B =
[[-12  -7  -4 -26   5  -9]
 [ 23 -17  -2  -1 -20 -13]
 [  0  22 -17 -24 -10  13]
 [ -6 -21 -17  -6   4  20]
 [-19  21  21 -17 -25  12]
 [ 24  -9 -28  14  14   7]
 [ 25 -21  21 -26 -16  16]
 [ 24  -4 -35  17  22 -12]
 [-19  -2  21 -21 -10  10]
 [-19   2 -35  17 -12  -9]
 [ 25 -10  18   2 -24  20]
 [  9 -20 -35  -5  -4  20]
 [  5  22   1 -10 -25 -13]
 [ 10   7  13 -26  22 -12]]
Indices start at 0.
The entry in row 1 and column 0 -> 23
Find the entry at row 0, column 1.
Answer: -7
Find the entry just left of 16.
Answer: -16
The entry in the bottom-right corner -> -12
The entry at row 0, column 2: -4
The entry at row 0, column 0 -> -12
Find the entry at row 1, column 1.
Answer: -17
Find the entry in the top-right corner.
Answer: -9
Find the entry in row 2 and column 1.
Answer: 22
Find the entry in row 2 and column 0.
Answer: 0
The entry in the bottom-left corner: 10
Find the entry directly above 12.
Answer: 20
Find the entry at row 2, column 2.
Answer: -17

Read these off the array that follows.
1) Read off the entry just left of the largest entry.
2) Read off the entry in the bottom-right corner.
3) Read off the entry directly above -74.72.
4) Read off the smallest entry in the last row.
5) Read off the second entry on the main diagonal.
6) Read off the second entry from the end, reading row by row.
7) Read off the entry just left of -51.78.
8) Read off the last entry of the smallest entry's row.
 250.40   -80.07    54.89    33.54  -148.79   -87.29   256.16   -26.29  -116.65
 107.50   -25.86    56.83  -174.87  -199.95   -49.91   134.53    64.91  -158.34
  35.07    45.11    50.89   -72.29  -214.58   -15.98   113.84   -40.40   -61.36
 233.89   -39.76    81.76   -24.91  -209.63   -69.48   269.47    -4.74  -129.23
  40.33    41.15    53.42   -87.62  -215.78   -17.32   116.66   -29.06   -70.97
 116.69  -113.39   -22.94    15.01   -31.83   -88.97    80.08   -27.78   -88.27
 122.91  -113.59   -16.73    -6.99   -42.10   -87.67    86.96   -12.16  -101.63
  51.43  -164.18   -75.63   -25.63    59.13  -102.24   -32.74     5.18  -101.35
  74.06     7.90    45.40   -73.72  -191.35   -33.12   127.88   -20.38   -84.10
-251.02    48.41   -45.51  -251.75  -106.75    15.79  -205.44    21.46   -52.14
 -41.94  -136.42   -97.48   -51.78    70.59   -80.80  -116.68    -6.52   -74.72
  79.05  -173.77   -59.94   -88.51    33.26  -108.25   -12.25    54.98  -146.08
  59.90    23.89    47.03   -61.69  -198.06   -26.22   124.16   -35.23   -69.26
 120.38  -123.60   -22.35   -14.14   -31.61   -93.35    76.73    -4.64  -107.37
-267.65    22.59   -83.07  -179.27   -37.87     5.95  -244.49   -19.78   -17.04
  28.78    49.63    58.29  -117.11  -230.60   -12.20   108.29   -14.65   -77.81
1) -69.48
2) -77.81
3) -52.14
4) -230.60
5) -25.86
6) -14.65
7) -97.48
8) -17.04

((5, 6, 7, 3, -10, 3, 2, 2, 3, 2, 2, 2, 2, 3, 2), (-10, -7, -3, -10, 13, -3, -6, -4, 2, -6, -5, -1, -6, -10, -6), (-19, -9, 3, -12, -8, -1, -11, -4, 13, -11, -8, 8, -10, -15, -11), (-6, -5, -6, -14, 37, -5, -3, -4, -4, -5, -5, -11, -7, -10, -5), (0, 1, 2, 2, -9, 1, 0, 1, 2, 0, 1, 3, 1, 1, 0), (-2, 2, 7, 2, -18, 3, -1, 1, 7, -1, 0, 6, 0, 0, -1), (-16, -9, -1, -8, -7, -1, -9, -4, 8, -8, -6, 6, -7, -11, -8))
Give the second smallest entry.
-18
Give the entry just right of -12.
-8
Give the largest entry.
37
The entry just right of the centre entry -> -4
The 1st entry in reading order -> 5
The entry just left of the largest entry is -14
Give the entry just right of the largest entry.
-5
Give the 5th entry in reading order.
-10

Read these off the table that follows. Indices start at 0.
1) Find the entry directly above the smallest entry.
2) Find the entry at row 1, column 1.
3) Find the top-left entry.
4) Find the bottom entry of the column that holds the smallest entry.
5) Find the top entry of the column that holds the smallest entry.
6) Find the entry just left of 0.095.
7) Find the entry at row 2, column 0.
8) Find the entry just right of the centre entry.
[[ 0.042  0.017  0.060  0.055  0.047  0.060  0.095]
 [ 0.002  0.062 -0.016 -0.010  0.029 -0.023 -0.024]
 [-0.058  0.185 -0.147 -0.109  0.106 -0.138 -0.194]]
1) -0.024
2) 0.062
3) 0.042
4) -0.194
5) 0.095
6) 0.060
7) -0.058
8) 0.029

array([[2, 3, 5, 6, 7, 3, 3, 2],
       [9, 8, 1, 4, 0, 4, 5, 2],
       [9, 8, 2, 3, 1, 3, 4, 2],
       [3, 3, 6, 4, 8, 2, 4, 0],
       [8, 8, 2, 4, 0, 3, 5, 2],
       [2, 3, 5, 6, 7, 3, 3, 2],
       [8, 8, 2, 4, 0, 3, 5, 2],
       [8, 7, 2, 3, 1, 3, 5, 2],
       [9, 8, 2, 4, 1, 3, 5, 2],
       [2, 3, 5, 5, 7, 3, 3, 2],
       [8, 8, 2, 3, 0, 3, 5, 2],
       [2, 3, 5, 5, 7, 3, 3, 2]])
Counting starts at 0.
The entry in row 0 and column 0: 2
Which number is the entry in row 2 and column 0?
A: 9
Which number is the entry in row 0 and column 2?
A: 5
Which number is the entry in the bottom-left corner?
A: 2
Which number is the entry at row 1, column 0?
A: 9
Which number is the entry in row 1 and column 2?
A: 1
The top-right entry: 2
The entry at row 0, column 1: 3
Which number is the bottom-right entry?
A: 2
The entry in row 2 and column 1 -> 8

Questions about the table below.
1) Report the bottom-right entry.
2) Report the 3rd entry on the main diagonal.
3) Report the first entry in reading order.
4) Report the last entry of the smallest entry's row.
5) Report the entry in the bottom-left corner.
6) Report the third entry on the diagonal from the top-right corner.
7) Report the entry directly below 74.
8) Report the entry just left of the smallest entry.
array([[153, 120, 171, 108, 177,  60, 188,  71, 183,  83, 158],
       [142, 127, 134, 115, 145,  91, 208,  63, 183, 135, 133],
       [108, 163, 148, 126, 129, 150, 158, 104, 158,  94, 161],
       [148, 106, 141, 107, 161,  97, 126, 132, 159, 131, 164],
       [184, 105,  87, 182,  63, 186,  80, 179,  73, 132,  98],
       [ 85, 120, 133, 124, 140, 112, 115, 167, 123, 145, 121],
       [117, 119, 172,  74, 200, 126, 116, 147,  92, 175,  84],
       [159, 123, 101, 148, 140, 131, 142, 138, 155,  82, 108]])
1) 108
2) 148
3) 153
4) 158
5) 159
6) 158
7) 148
8) 177

Read these off the row that follows.
1) What is the 3rd entry from the right?
2) What is the entry just left of 76?
3) What is the last entry?
[28 51 76 45 64 18 36]
1) 64
2) 51
3) 36
